What each symbol does to the units:
j599: η>j351, ρ>j533, σ>j571, φ>j612
j730: η>j744, ρ>j50, σ>j965, φ>j13
j979: η>j852, ρ>j820, σ>j556, φ>j403
j744: η>j107, ρ>j730, σ>j738, φ>j574
j276: η>j252, ρ>j738, σ>j557, φ>j470
j10: η>j22, ρ>j488, σ>j816, φ>j36
j692: η>j867, ρ>j974, σ>j257, φ>j505
j83: η>j567, ρ>j187, σ>j114, φ>j556
j838: η>j786, ρ>j143, σ>j698, φ>j557
j330: η>j612, ρ>j766, σ>j599, φ>j488
j800: η>j13, ρ>j848, σ>j730, φ>j171
j23: η>j798, ρ>j36, σ>j187, φ>j820
j22: η>j187, ρ>j10, σ>j282, φ>j23
j558: η>j571, ρ>j200, σ>j344, φ>j599
j400: η>j755, ρ>j557, σ>j103, φ>j50
j791: η>j634, ρ>j138, σ>j155, φ>j344
j36: η>j23, ρ>j411, σ>j22, φ>j896
j571: η>j12, ρ>j558, σ>j109, φ>j351
j821: η>j472, ρ>j387, σ>j896, φ>j648
j78: η>j698, ρ>j319, σ>j865, φ>j838
j50: η>j730, ρ>j252, σ>j755, φ>j800
j13: η>j574, ρ>j800, σ>j744, φ>j138
j910: η>j368, ρ>j698, σ>j751, φ>j103
j472: η>j523, ρ>j821, σ>j820, φ>j597
j820: η>j979, ρ>j896, σ>j798, φ>j523
j143: η>j838, ρ>j784, σ>j78, φ>j787
j766: η>j330, ρ>j389, σ>j533, φ>j114
j266: η>j873, ρ>j85, σ>j974, φ>j747
j974: η>j692, ρ>j597, σ>j403, φ>j873
j200: η>j558, ρ>j519, σ>j404, φ>j533
j848: η>j800, ρ>j470, σ>j50, φ>j712
j738: η>j276, ρ>j965, σ>j787, φ>j107
j73: η>j712, ρ>j155, σ>j848, φ>j136
j103: η>j35, ρ>j786, σ>j368, φ>j755
j557: η>j400, ρ>j787, σ>j786, φ>j252
j35: η>j485, ρ>j103, σ>j784, φ>j965
j505: η>j865, ρ>j873, σ>j867, φ>j78
j648: η>j597, ρ>j92, σ>j472, φ>j85
j798: η>j556, ρ>j23, σ>j83, φ>j979
j747: η>j319, ρ>j751, σ>j873, φ>j784
j136: η>j776, ρ>j634, σ>j712, φ>j686
j567: η>j411, ρ>j83, σ>j488, φ>j946
j411: η>j36, ρ>j567, σ>j10, φ>j984
j574: η>j155, ρ>j13, σ>j107, φ>j791
j867: η>j857, ρ>j692, σ>j92, φ>j865
j560: η>j64, ρ>j12, σ>j519, φ>j389
j155: η>j73, ρ>j574, σ>j470, φ>j634
j857: η>j85, ρ>j867, σ>j648, φ>j110
j344: η>j109, ρ>j404, σ>j634, φ>j571
j686: η>j519, ρ>j109, σ>j776, φ>j560
j114: η>j488, ρ>j549, σ>j330, φ>j567
j109: η>j686, ρ>j344, σ>j136, φ>j12
j873: η>j505, ρ>j266, σ>j692, φ>j319
j470: η>j848, ρ>j107, σ>j252, φ>j73
j85: η>j266, ρ>j857, σ>j597, φ>j751
j187: η>j83, ρ>j22, σ>j549, φ>j798
j404: η>j344, ρ>j226, σ>j791, φ>j558
j362: η>j389, ρ>j351, σ>j560, φ>j282
j751: η>j747, ρ>j110, σ>j266, φ>j368
j387: η>j821, ρ>j852, σ>j984, φ>j92
j533: η>j599, ρ>j64, σ>j558, φ>j330
j787: η>j557, ρ>j485, σ>j838, φ>j276
j138: η>j791, ρ>j171, σ>j574, φ>j404
j282: η>j549, ρ>j816, σ>j389, φ>j187
j488: η>j10, ρ>j114, σ>j612, φ>j411
j351: η>j362, ρ>j599, σ>j12, φ>j816
j368: η>j784, ρ>j910, σ>j747, φ>j35
j865: η>j110, ρ>j505, σ>j857, φ>j698
j612: η>j816, ρ>j330, σ>j351, φ>j10
j556: η>j946, ρ>j798, σ>j567, φ>j852
j784: η>j143, ρ>j368, σ>j319, φ>j485
j319: η>j78, ρ>j747, σ>j505, φ>j143
j816: η>j282, ρ>j612, σ>j362, φ>j22
j226: η>j404, ρ>j776, σ>j138, φ>j200
j257: η>j92, ρ>j403, σ>j387, φ>j867
j403: η>j257, ρ>j523, σ>j852, φ>j692
j786: η>j103, ρ>j838, σ>j910, φ>j400
j776: η>j226, ρ>j136, σ>j171, φ>j519
j12: η>j560, ρ>j571, σ>j686, φ>j362
j107: η>j470, ρ>j744, σ>j276, φ>j155
j92: η>j648, ρ>j257, σ>j821, φ>j857
j896: η>j820, ρ>j984, σ>j23, φ>j472
j519: η>j200, ρ>j686, σ>j226, φ>j64
j110: η>j751, ρ>j865, σ>j85, φ>j910
j64: η>j533, ρ>j560, σ>j200, φ>j766
j712: η>j171, ρ>j73, σ>j800, φ>j776
j965: η>j738, ρ>j755, σ>j485, φ>j744
j852: η>j387, ρ>j979, σ>j946, φ>j257
j597: η>j974, ρ>j648, σ>j523, φ>j266
j946: η>j984, ρ>j556, σ>j411, φ>j387
j171: η>j138, ρ>j712, σ>j13, φ>j226
j549: η>j114, ρ>j282, σ>j766, φ>j83
j984: η>j896, ρ>j946, σ>j36, φ>j821
j252: η>j50, ρ>j276, σ>j400, φ>j848
j698: η>j910, ρ>j78, σ>j110, φ>j786
j523: η>j403, ρ>j472, σ>j979, φ>j974
j634: η>j136, ρ>j791, σ>j73, φ>j109
j485: η>j787, ρ>j35, σ>j143, φ>j738
j755: η>j965, ρ>j400, σ>j35, φ>j730
j389: η>j766, ρ>j362, σ>j64, φ>j549

In the rows, 55 stands for zero.

The rows follow the links: the fewer symbols apart two units are, the more alike their rows tend to be.

Each row is also shifted at random along 4 hidden directions that mean nothing.

Rows in random order:
Each row is one unit's numbers.
1: [38, 40, 48, 61, 75, 60, 26, 59, 56, 71, 57, 54, 44, 59, 47, 54, 43, 37, 80, 94, 60, 47, 67, 59, 61, 67, 52, 66, 54, 73, 52, 66, 49, 51]
2: [75, 57, 54, 55, 48, 66, 47, 46, 61, 67, 53, 63, 34, 63, 66, 69, 55, 57, 56, 52, 60, 42, 84, 61, 58, 48, 57, 59, 56, 61, 61, 73, 70, 50]
3: [52, 75, 41, 57, 40, 52, 50, 44, 58, 46, 53, 59, 52, 60, 62, 69, 39, 49, 34, 54, 56, 66, 56, 63, 67, 49, 55, 47, 72, 59, 70, 44, 65, 47]
4: [52, 68, 48, 44, 52, 55, 43, 50, 43, 51, 66, 54, 60, 60, 57, 51, 50, 54, 46, 55, 61, 66, 38, 66, 58, 65, 57, 52, 65, 47, 66, 42, 54, 42]
5: [58, 57, 50, 53, 48, 53, 68, 63, 53, 39, 57, 63, 52, 58, 51, 71, 60, 50, 58, 52, 60, 67, 57, 56, 64, 55, 46, 53, 66, 55, 48, 46, 65, 65]
6: [43, 72, 55, 58, 43, 49, 74, 45, 53, 42, 54, 67, 57, 52, 63, 56, 56, 52, 50, 41, 54, 65, 42, 50, 68, 55, 53, 56, 63, 52, 65, 42, 63, 62]
7: [46, 38, 64, 53, 57, 60, 64, 66, 62, 60, 56, 63, 42, 52, 50, 58, 70, 58, 71, 54, 55, 44, 73, 55, 57, 52, 50, 59, 49, 53, 41, 69, 64, 63]
8: [88, 68, 53, 45, 53, 56, 56, 46, 40, 53, 68, 51, 64, 61, 61, 48, 53, 51, 43, 52, 62, 65, 40, 63, 58, 65, 51, 54, 58, 48, 70, 46, 50, 52]
9: [-1, 55, 51, 60, 44, 71, 67, 60, 42, 52, 53, 41, 66, 68, 55, 72, 49, 66, 22, 42, 70, 55, 76, 58, 44, 54, 57, 39, 56, 58, 52, 57, 57, 54]
10: [57, 55, 63, 61, 56, 65, 45, 49, 54, 69, 54, 65, 39, 57, 62, 47, 58, 63, 71, 53, 59, 43, 59, 51, 55, 57, 69, 65, 50, 54, 60, 71, 63, 49]
11: [62, 39, 68, 50, 50, 55, 59, 66, 58, 69, 59, 62, 47, 48, 46, 33, 63, 61, 59, 48, 47, 45, 45, 54, 58, 55, 62, 51, 49, 43, 46, 64, 58, 55]
12: [58, 68, 45, 54, 55, 54, 53, 49, 60, 38, 56, 61, 48, 63, 62, 85, 58, 49, 69, 61, 61, 66, 73, 61, 62, 53, 47, 64, 67, 65, 58, 48, 66, 58]
13: [106, 59, 59, 48, 67, 59, 54, 55, 43, 48, 65, 55, 64, 61, 60, 55, 68, 64, 72, 54, 66, 65, 47, 56, 44, 69, 56, 69, 51, 47, 53, 49, 50, 57]
14: [-9, 45, 57, 57, 62, 62, 72, 67, 41, 57, 60, 44, 70, 60, 46, 50, 53, 49, 44, 59, 66, 60, 55, 53, 53, 66, 42, 48, 49, 58, 49, 52, 44, 69]
15: [70, 54, 45, 65, 52, 48, 58, 65, 68, 40, 44, 52, 58, 55, 51, 80, 50, 56, 50, 59, 50, 61, 69, 53, 56, 44, 56, 50, 65, 66, 47, 47, 61, 56]
16: [76, 64, 56, 63, 42, 70, 60, 44, 40, 64, 52, 48, 56, 64, 65, 56, 45, 63, 30, 40, 69, 51, 67, 53, 51, 57, 64, 49, 53, 57, 67, 63, 57, 50]
17: [27, 54, 50, 57, 58, 64, 40, 44, 59, 72, 54, 57, 39, 59, 64, 58, 46, 42, 63, 71, 60, 44, 75, 61, 63, 56, 51, 62, 57, 69, 67, 70, 60, 49]
18: [47, 64, 54, 51, 52, 62, 74, 51, 42, 43, 62, 49, 64, 65, 61, 72, 62, 57, 45, 42, 69, 63, 67, 60, 51, 58, 42, 54, 55, 54, 58, 50, 55, 66]
19: [16, 72, 46, 48, 56, 59, 60, 43, 47, 46, 64, 47, 63, 64, 66, 70, 51, 46, 45, 55, 65, 67, 64, 66, 58, 60, 38, 58, 61, 58, 69, 47, 53, 61]
20: [46, 40, 65, 65, 65, 62, 69, 64, 44, 67, 54, 57, 54, 52, 47, 42, 53, 44, 70, 68, 61, 51, 55, 44, 62, 69, 44, 59, 46, 65, 49, 64, 50, 71]
21: [43, 44, 54, 59, 61, 62, 36, 60, 52, 72, 56, 57, 43, 57, 50, 42, 43, 48, 63, 76, 58, 45, 58, 55, 60, 64, 61, 56, 54, 64, 55, 68, 55, 46]
22: [51, 61, 67, 61, 53, 61, 65, 47, 37, 64, 56, 52, 66, 55, 62, 37, 57, 69, 45, 41, 63, 57, 38, 43, 47, 66, 68, 54, 47, 48, 64, 55, 48, 53]
23: [40, 38, 57, 63, 68, 62, 53, 64, 49, 66, 55, 55, 50, 59, 45, 48, 47, 38, 70, 77, 61, 49, 61, 50, 63, 69, 45, 60, 48, 70, 48, 64, 50, 64]
24: [42, 54, 41, 51, 65, 50, 49, 62, 56, 40, 61, 57, 53, 61, 48, 74, 53, 34, 74, 81, 59, 67, 62, 64, 67, 62, 34, 59, 67, 66, 49, 44, 58, 61]
25: [51, 56, 49, 63, 71, 41, 60, 59, 65, 47, 48, 54, 66, 45, 50, 56, 45, 33, 68, 81, 45, 63, 46, 49, 66, 57, 37, 61, 59, 71, 57, 44, 46, 68]
26: [15, 51, 64, 51, 50, 57, 64, 56, 62, 65, 56, 60, 50, 50, 56, 46, 65, 63, 53, 43, 46, 44, 56, 57, 55, 48, 56, 54, 48, 45, 53, 67, 58, 57]
27: [63, 58, 73, 69, 62, 65, 81, 49, 42, 55, 51, 59, 58, 56, 67, 52, 73, 68, 75, 36, 67, 55, 60, 34, 45, 67, 58, 73, 38, 53, 54, 66, 52, 74]
28: [70, 47, 62, 58, 59, 64, 51, 63, 42, 54, 57, 52, 63, 61, 53, 55, 68, 81, 58, 43, 70, 58, 52, 49, 33, 63, 77, 56, 47, 48, 41, 59, 52, 48]
29: [54, 69, 49, 62, 62, 46, 58, 44, 68, 46, 46, 49, 64, 50, 62, 66, 51, 53, 55, 58, 46, 58, 60, 51, 50, 47, 53, 62, 58, 64, 65, 48, 50, 59]
30: [47, 44, 59, 57, 60, 63, 66, 68, 42, 48, 58, 48, 66, 63, 47, 62, 63, 65, 57, 50, 68, 60, 61, 52, 45, 63, 53, 54, 50, 54, 37, 52, 51, 63]
31: [34, 59, 63, 61, 61, 60, 61, 51, 37, 64, 60, 52, 68, 53, 59, 32, 54, 59, 51, 50, 61, 58, 33, 44, 48, 72, 63, 57, 46, 50, 64, 54, 42, 57]
32: [51, 45, 59, 54, 65, 62, 57, 68, 39, 55, 62, 49, 67, 59, 44, 48, 57, 58, 55, 60, 65, 61, 45, 53, 47, 70, 56, 53, 49, 54, 43, 51, 46, 57]
33: [89, 61, 57, 64, 63, 46, 61, 56, 68, 42, 46, 59, 61, 47, 57, 59, 60, 59, 69, 55, 46, 63, 47, 44, 52, 51, 59, 64, 55, 59, 52, 46, 54, 62]
34: [74, 69, 50, 47, 65, 57, 47, 44, 47, 48, 66, 51, 61, 63, 65, 62, 62, 55, 67, 59, 65, 67, 54, 62, 50, 66, 51, 67, 58, 53, 64, 48, 52, 55]
35: [81, 50, 72, 65, 52, 62, 82, 58, 36, 66, 52, 59, 57, 51, 54, 29, 56, 57, 52, 43, 60, 51, 38, 37, 60, 67, 57, 53, 43, 51, 55, 62, 52, 69]
36: [56, 58, 64, 57, 49, 60, 59, 47, 53, 70, 54, 66, 39, 55, 66, 45, 59, 56, 61, 46, 56, 45, 56, 50, 63, 57, 61, 60, 49, 54, 64, 70, 64, 57]
37: [20, 43, 66, 66, 60, 65, 85, 63, 43, 62, 52, 55, 57, 55, 52, 49, 52, 42, 61, 59, 63, 51, 65, 41, 63, 68, 37, 57, 46, 67, 50, 64, 49, 81]
38: [71, 60, 64, 44, 43, 56, 52, 48, 61, 69, 58, 58, 52, 50, 63, 38, 59, 72, 40, 34, 44, 44, 48, 62, 52, 45, 69, 49, 51, 40, 65, 64, 57, 44]
39: [38, 63, 53, 61, 47, 48, 55, 57, 58, 40, 48, 64, 54, 51, 55, 61, 56, 65, 57, 46, 52, 65, 44, 47, 56, 50, 70, 53, 64, 55, 52, 44, 65, 49]
40: [19, 59, 45, 48, 52, 60, 48, 60, 52, 37, 61, 55, 54, 69, 55, 88, 66, 64, 61, 55, 68, 68, 74, 66, 49, 53, 54, 55, 65, 55, 45, 49, 65, 50]
41: [26, 43, 55, 48, 63, 56, 38, 59, 67, 70, 59, 54, 45, 55, 51, 54, 57, 49, 67, 70, 50, 43, 68, 66, 56, 54, 49, 58, 52, 58, 52, 68, 57, 52]
42: [39, 65, 50, 56, 45, 55, 76, 54, 53, 36, 55, 61, 53, 59, 58, 78, 59, 50, 54, 45, 60, 68, 66, 57, 66, 51, 41, 54, 67, 58, 55, 46, 66, 68]
43: [12, 51, 51, 63, 64, 42, 59, 66, 62, 45, 50, 56, 60, 47, 43, 55, 43, 35, 63, 76, 46, 65, 43, 50, 68, 57, 45, 53, 63, 68, 51, 40, 52, 67]
44: [17, 68, 43, 63, 50, 52, 48, 51, 65, 39, 48, 57, 51, 59, 59, 79, 47, 55, 54, 58, 56, 64, 65, 58, 61, 49, 60, 54, 70, 65, 57, 44, 64, 50]
45: [96, 54, 49, 48, 72, 60, 41, 57, 46, 51, 67, 46, 62, 65, 52, 66, 58, 51, 68, 71, 68, 62, 61, 67, 46, 67, 47, 63, 55, 58, 53, 51, 47, 53]
46: [49, 49, 55, 60, 40, 65, 45, 55, 50, 75, 52, 59, 43, 61, 52, 47, 40, 59, 34, 53, 61, 45, 61, 57, 61, 52, 68, 41, 57, 57, 58, 69, 63, 40]
47: [43, 54, 58, 60, 64, 65, 44, 54, 44, 56, 58, 49, 63, 63, 58, 56, 61, 71, 63, 54, 66, 55, 55, 50, 36, 65, 70, 63, 49, 54, 53, 59, 49, 50]
48: [75, 71, 50, 55, 48, 46, 57, 46, 52, 48, 57, 65, 56, 52, 59, 49, 46, 42, 52, 55, 51, 67, 34, 58, 72, 58, 51, 53, 68, 54, 69, 42, 59, 55]
49: [52, 52, 45, 48, 51, 56, 50, 66, 50, 44, 62, 58, 54, 63, 45, 72, 55, 51, 53, 64, 63, 68, 58, 66, 63, 55, 48, 47, 69, 55, 47, 45, 61, 52]
50: [51, 51, 62, 49, 57, 49, 63, 68, 45, 40, 66, 69, 60, 52, 46, 50, 72, 60, 77, 50, 58, 70, 30, 50, 56, 66, 58, 60, 55, 43, 41, 43, 57, 62]
51: [64, 63, 64, 60, 62, 63, 58, 45, 39, 59, 55, 53, 62, 59, 66, 45, 63, 70, 61, 44, 66, 57, 49, 44, 41, 66, 68, 66, 45, 53, 62, 61, 49, 53]
52: [52, 51, 54, 49, 56, 48, 61, 67, 46, 44, 63, 64, 55, 54, 46, 54, 58, 44, 65, 62, 56, 68, 39, 59, 68, 64, 47, 52, 63, 53, 47, 41, 56, 64]
53: [44, 53, 54, 46, 58, 60, 37, 49, 71, 63, 56, 56, 45, 57, 62, 64, 66, 68, 65, 56, 51, 42, 76, 64, 46, 46, 62, 64, 51, 51, 54, 69, 61, 46]
54: [56, 55, 49, 62, 53, 47, 43, 64, 63, 44, 49, 59, 57, 52, 46, 63, 49, 56, 59, 64, 52, 65, 48, 53, 58, 51, 67, 50, 65, 61, 48, 44, 59, 47]
55: [97, 52, 58, 53, 60, 58, 43, 48, 57, 72, 58, 65, 39, 53, 62, 43, 56, 47, 74, 67, 54, 45, 58, 58, 66, 59, 55, 66, 51, 56, 63, 70, 58, 53]
56: [86, 50, 66, 53, 53, 64, 79, 68, 38, 43, 61, 55, 66, 60, 54, 61, 76, 79, 55, 30, 68, 62, 56, 47, 39, 59, 62, 52, 48, 41, 38, 53, 54, 66]
57: [40, 52, 43, 65, 45, 52, 64, 67, 67, 37, 42, 54, 56, 59, 48, 88, 51, 60, 41, 50, 53, 63, 82, 53, 55, 38, 54, 41, 67, 66, 41, 48, 66, 60]
58: [73, 57, 68, 58, 53, 65, 59, 45, 59, 58, 51, 71, 33, 58, 69, 67, 77, 75, 81, 37, 62, 44, 78, 46, 47, 52, 68, 73, 49, 53, 52, 75, 71, 57]
59: [49, 63, 57, 47, 44, 52, 56, 43, 62, 74, 60, 50, 56, 49, 62, 36, 46, 52, 28, 48, 42, 44, 46, 66, 63, 47, 52, 44, 53, 46, 75, 63, 53, 49]
60: [89, 68, 46, 62, 66, 47, 40, 45, 73, 49, 48, 47, 62, 52, 63, 67, 46, 50, 62, 71, 49, 57, 59, 57, 51, 47, 54, 66, 61, 68, 65, 49, 51, 52]
61: [48, 71, 57, 50, 48, 56, 68, 47, 41, 48, 64, 57, 64, 57, 66, 48, 62, 62, 45, 38, 63, 67, 38, 57, 56, 62, 57, 55, 57, 42, 64, 45, 56, 57]
62: [59, 67, 55, 59, 56, 47, 46, 49, 56, 42, 52, 66, 55, 51, 60, 56, 58, 61, 71, 53, 53, 67, 37, 48, 58, 57, 69, 65, 61, 53, 60, 43, 60, 50]
63: [57, 72, 49, 59, 50, 55, 48, 47, 62, 36, 49, 64, 49, 63, 67, 82, 67, 71, 69, 44, 60, 65, 68, 54, 48, 47, 71, 65, 67, 57, 55, 49, 70, 48]
64: [86, 65, 51, 63, 57, 46, 57, 51, 66, 47, 46, 50, 62, 52, 59, 64, 51, 56, 51, 54, 48, 61, 57, 52, 54, 45, 57, 54, 60, 61, 59, 47, 54, 57]
65: [28, 50, 62, 61, 56, 61, 50, 51, 49, 73, 55, 63, 44, 55, 55, 40, 47, 49, 59, 62, 58, 45, 52, 53, 63, 62, 60, 59, 51, 59, 59, 66, 57, 54]
66: [47, 58, 55, 60, 70, 46, 42, 53, 69, 53, 52, 48, 66, 47, 57, 53, 59, 63, 64, 61, 45, 55, 45, 52, 42, 50, 66, 65, 51, 56, 57, 52, 46, 49]
67: [26, 64, 46, 47, 52, 61, 45, 55, 51, 39, 63, 52, 56, 67, 57, 82, 63, 65, 53, 52, 71, 66, 71, 67, 49, 53, 57, 56, 66, 54, 51, 50, 64, 48]
68: [54, 56, 52, 47, 51, 54, 48, 65, 46, 44, 65, 60, 58, 60, 48, 58, 60, 60, 58, 56, 60, 70, 42, 60, 56, 62, 61, 52, 63, 45, 48, 45, 59, 49]
69: [60, 67, 55, 47, 54, 59, 48, 48, 46, 42, 65, 59, 58, 60, 64, 62, 69, 70, 61, 44, 65, 67, 47, 59, 46, 63, 65, 63, 57, 43, 57, 48, 59, 49]
70: [41, 41, 54, 46, 65, 54, 36, 61, 64, 73, 62, 56, 46, 52, 47, 43, 51, 40, 66, 80, 48, 44, 56, 68, 63, 57, 49, 55, 53, 58, 54, 67, 51, 48]
71: [53, 50, 49, 56, 56, 55, 44, 61, 73, 48, 45, 44, 59, 56, 52, 79, 61, 80, 48, 49, 52, 52, 77, 58, 32, 36, 72, 52, 55, 57, 41, 59, 58, 43]
72: [52, 40, 60, 51, 57, 58, 57, 62, 61, 69, 57, 60, 43, 53, 49, 50, 55, 42, 64, 68, 51, 43, 64, 60, 69, 56, 40, 54, 52, 59, 50, 68, 58, 61]
73: [63, 49, 69, 55, 42, 62, 81, 62, 56, 59, 53, 67, 41, 54, 56, 56, 70, 63, 57, 30, 55, 44, 70, 48, 61, 50, 54, 52, 50, 47, 47, 70, 68, 68]
74: [54, 56, 62, 66, 54, 67, 78, 54, 42, 64, 52, 52, 57, 60, 58, 48, 49, 50, 44, 47, 64, 50, 59, 45, 60, 63, 47, 53, 48, 61, 62, 63, 52, 68]
75: [42, 40, 53, 63, 54, 67, 47, 64, 51, 67, 50, 55, 45, 61, 48, 60, 50, 54, 56, 64, 64, 47, 74, 53, 56, 56, 60, 51, 53, 64, 46, 68, 61, 51]
76: [71, 38, 52, 59, 68, 60, 34, 63, 53, 75, 58, 54, 46, 57, 43, 42, 40, 37, 66, 89, 60, 48, 54, 57, 63, 67, 55, 57, 55, 69, 51, 66, 50, 48]
77: [59, 64, 60, 45, 54, 51, 57, 41, 68, 68, 57, 52, 54, 50, 66, 46, 59, 58, 48, 47, 45, 43, 55, 63, 54, 48, 53, 59, 50, 47, 68, 64, 54, 54]
78: [27, 56, 59, 66, 67, 45, 57, 63, 63, 33, 47, 66, 54, 50, 53, 69, 72, 64, 92, 56, 52, 66, 51, 39, 47, 55, 65, 73, 55, 60, 39, 45, 60, 63]
79: [24, 50, 60, 66, 51, 42, 80, 69, 57, 42, 48, 62, 65, 45, 43, 47, 51, 46, 53, 53, 44, 65, 34, 38, 67, 55, 50, 47, 58, 56, 45, 41, 54, 71]
80: [54, 64, 59, 63, 55, 65, 63, 42, 39, 65, 56, 48, 63, 60, 64, 44, 50, 58, 45, 47, 65, 53, 51, 46, 51, 66, 59, 58, 48, 57, 68, 60, 50, 57]
81: [84, 68, 54, 60, 63, 48, 40, 45, 72, 45, 47, 52, 61, 52, 67, 70, 67, 78, 69, 48, 49, 58, 62, 50, 32, 43, 77, 70, 55, 55, 57, 54, 56, 46]
82: [38, 53, 52, 58, 70, 49, 41, 59, 72, 51, 49, 46, 63, 51, 55, 66, 61, 66, 70, 62, 47, 52, 63, 53, 35, 47, 62, 65, 51, 59, 48, 56, 47, 53]
83: [70, 61, 47, 54, 51, 51, 57, 57, 55, 41, 60, 62, 51, 58, 56, 70, 57, 46, 62, 59, 58, 66, 59, 60, 66, 56, 46, 56, 69, 58, 54, 46, 63, 59]
84: [93, 45, 59, 51, 37, 62, 60, 61, 58, 69, 56, 65, 42, 57, 52, 51, 56, 59, 44, 45, 54, 44, 65, 60, 64, 46, 60, 44, 57, 48, 49, 69, 68, 50]
85: [18, 47, 55, 55, 63, 61, 75, 66, 43, 48, 61, 45, 69, 64, 47, 66, 59, 50, 52, 58, 69, 62, 68, 57, 50, 64, 33, 52, 51, 60, 45, 51, 48, 71]
86: [45, 37, 64, 51, 69, 54, 55, 65, 62, 69, 61, 64, 45, 46, 45, 38, 64, 44, 87, 72, 49, 45, 51, 56, 63, 61, 46, 65, 45, 54, 44, 66, 51, 64]
87: [39, 68, 56, 61, 71, 40, 58, 44, 66, 52, 53, 50, 70, 42, 63, 44, 48, 43, 66, 69, 40, 57, 37, 46, 57, 58, 47, 68, 51, 64, 71, 45, 40, 64]
88: [73, 50, 58, 53, 49, 59, 60, 54, 58, 69, 56, 62, 40, 55, 58, 51, 54, 48, 57, 54, 54, 45, 68, 58, 68, 54, 49, 55, 54, 56, 60, 69, 62, 59]

Some units, each with its row:
j344 38
j634 11
j22 25
j505 18
j896 3
j83 57
j857 61
j910 28
j114 60
j865 13
j523 24
j692 4
j403 52
j187 15
j730 46
j648 68
j784 47
j979 48
j282 87
j556 44
j747 85
j171 72
j776 41
j798 39
j400 37
j755 20
j276 75
j838 22
j362 71

Row, symbols taken left to right, then the row they reach:
9 σ σ φ: 30
45 σ η: 34
32 η η ρ: 14
49 η η σ: 5
33 φ η: 78
69 σ η φ: 19
8 η σ σ: 50
51 φ φ: 21
7 η ρ η: 86
31 ρ η φ: 74
6 σ ρ ρ: 54

